Below is a small trained network, with its code and all its weights. Each question gives an input and a target symbol and asks what happens when units are switched off, that is, made to give their printed mean instead of their output.

import numpy as np


def w(rows, s, z=0):
    codes = np.array(rows[::2]) - 128.0
    scale = np.full(codes.shape[1], s)
    scale[-1] = z or s
    return codes * scale


def f(y):
    return y / 2 * (1 + np.tanh(0.7978845608 * (y + 0.044715 * y**3)))


def softmax(a):
    e = np.exp(a - a.max(-1, keepdims=True))
    return e / e.sum(-1, keepdims=True)


def log_softmax(a):
    a = a - a.max(-1, keepdims=True)
    return a - np.log(np.exp(a).sum(-1, keepdims=True))


def net(x, mask):
    ids = ['βδεηλστω'.index(c) for c in x.split()]
    T = len(ids)
    res = E[ids] + P[:T]
    r = res
    for j in range(2):
        rows = slice(2 * j, 2 * j + 2)
        q, k, v = (r @ M[0][rows].T for M in (Q, K, V))
        z = softmax(np.where(np.tri(T) > 0, q @ k.T / 2**0.5, -1e9)) @ v
        o = O[0][rows]
        res = res + np.where(mask[j], z, o[:, -1]) @ o[:, :-1]
    y = f(res @ A[0][:, :-1].T + A[0][:, -1])
    res = res + np.where(mask[2:10], y, B[0][:, -1]) @ B[0][:, :-1]
    return log_softmax(res[-1] @ U[:, :-1].T + U[:, -1])


Q, K, V, O, A, B = {}, {}, {}, {}, {}, {}
E = w([
[121,87,175],'β',
[150,105,194],'δ',
[72,144,108],'ε',
[122,81,162],'η',
[115,58,133],'λ',
[135,89,161],'σ',
[91,6,58],'τ',
[140,94,193],'ω',
],0.02)
P = w([
[252,54,90],'0',
[198,103,66],'1',
[191,123,180],'2',
[136,91,91],'3',
[135,110,150],'4',
[118,111,144],'5',
[113,119,165],'6',
[89,95,135],'7',
[91,117,159],'8',
[84,115,172],'9',
[80,157,194],'10',
[86,113,219],'11',
],0.011)
Q[0] = w([
[142,119,64],'H0',
[109,102,175],'H0',
[253,234,67],'H1',
[255,178,131],'H1',
],0.0084)
K[0] = w([
[170,110,146],'H0',
[84,149,55],'H0',
[249,100,88],'H1',
[178,175,71],'H1',
],0.015)
V[0] = w([
[254,32,197],'H0',
[103,105,60],'H0',
[199,41,69],'H1',
[178,12,186],'H1',
],0.0093)
O[0] = w([
[168,160,224,197],'H0',
[137,109,114,234],'H0',
[140,63,149,116],'H1',
[12,47,190,251],'H1',
],0.011,0.0026)
A[0] = w([
[113,121,64,143],'N0',
[179,78,140,254],'N1',
[206,56,183,201],'N2',
[202,216,226,125],'N3',
[132,2,33,207],'N4',
[94,98,157,165],'N5',
[76,178,71,68],'N6',
[106,183,177,88],'N7',
],0.0078,0.0052)
B[0] = w([
[79,153,171,146],'N0',
[140,227,20,221],'N1',
[164,157,55,253],'N2',
[136,70,75,137],'N3',
[184,189,242,220],'N4',
[102,204,104,220],'N5',
[28,24,37,147],'N6',
[135,3,155,132],'N7',
],0.0056,0.0074)
U = w([
[66,42,43,143],'β',
[195,192,172,211],'δ',
[195,201,12,255],'ε',
[119,81,86,64],'η',
[138,254,187,108],'λ',
[138,82,71,46],'σ',
[138,104,78,27],'τ',
[108,207,136,51],'ω',
],0.0087,0.0054)

Each question gives the input, a string of symbols that net reads in full, and the target symbol t.
The units are the heads (2 rows each of Q, K, V and O) and the neurons (one row each of A and B). Each row of codes is followed by its name. A weight is (code - 128) times the scale printed after its matrix; where a second scale follows, it is the last column's (O, A, B and U).
mask holds one flag per unit, heads first, then neurons. A switched-off unit (its flag False) gives its mean, the last column of its rows in O or B, instead of its output. The means were averaged over made-up inputs and are rounded, as every weight is.
A unit's drop is (log p(t) with every unit on - log p(t) with that unit switched off) / (log p(t) with every unit on - log p(t) with every unit switched off).
The circuit of an input: a set's keep is (log p(t) with only the set's units on - log p(t) with every unit switched off) / (log p(t) with every unit on - log p(t) with every unit switched off). Starting from all 10 units, units are removed one at a time, each time the one whose removal leaves the highest keep (on an exact tie, the one counted first), for as long as the keep stays at least 0.8.
circuit, biggest first: the units of the circuit, biggest drop first
unit that matters most: the unit with the biggest drop
which heads matter: for each layer, one digit per head in row order, 1 if its drop is at least 0.15 and else 0, layers parted by /
drop of u: that unit's drop, to one decimal
input β ε η ε ε ε ε ε η, target ε: unit that matters most -> H1
input ε λ ε ε ε ε ε λ, target ε: which heads matter -> 01
input η δ ε η β λ β ε ε β ε, target β: circuit, biggest first -> [N6, N4, H0]
input β β ε β ε β σ ε β ε ε ω, target ε: circuit, biggest first -> [H1, H0]
input λ ε τ, target δ: which heads matter -> 00
input λ ε ε ε η ε ε λ ω ε, target β: circuit, biggest first -> [N6, H0]
input δ ε η, target ε: which heads matter -> 00
input β λ ε ε σ, target ε: which heads matter -> 01
input ε ε β, target ε: circuit, biggest first -> [N1, N2, H1]
input ε ε ε λ ε β σ σ δ β β β, target β: drop of H0 -> 0.1
input ω δ η η β β ε ε ε ε λ, target ε: drop of H1 -> 1.1
input λ ε σ ε ε σ, target ε: drop of H1 -> 0.7
input λ η τ ε β ε β δ β β ω β, target β: drop of N4 -> -0.2
input ε ω ε λ, target δ: unit that matters most -> N4
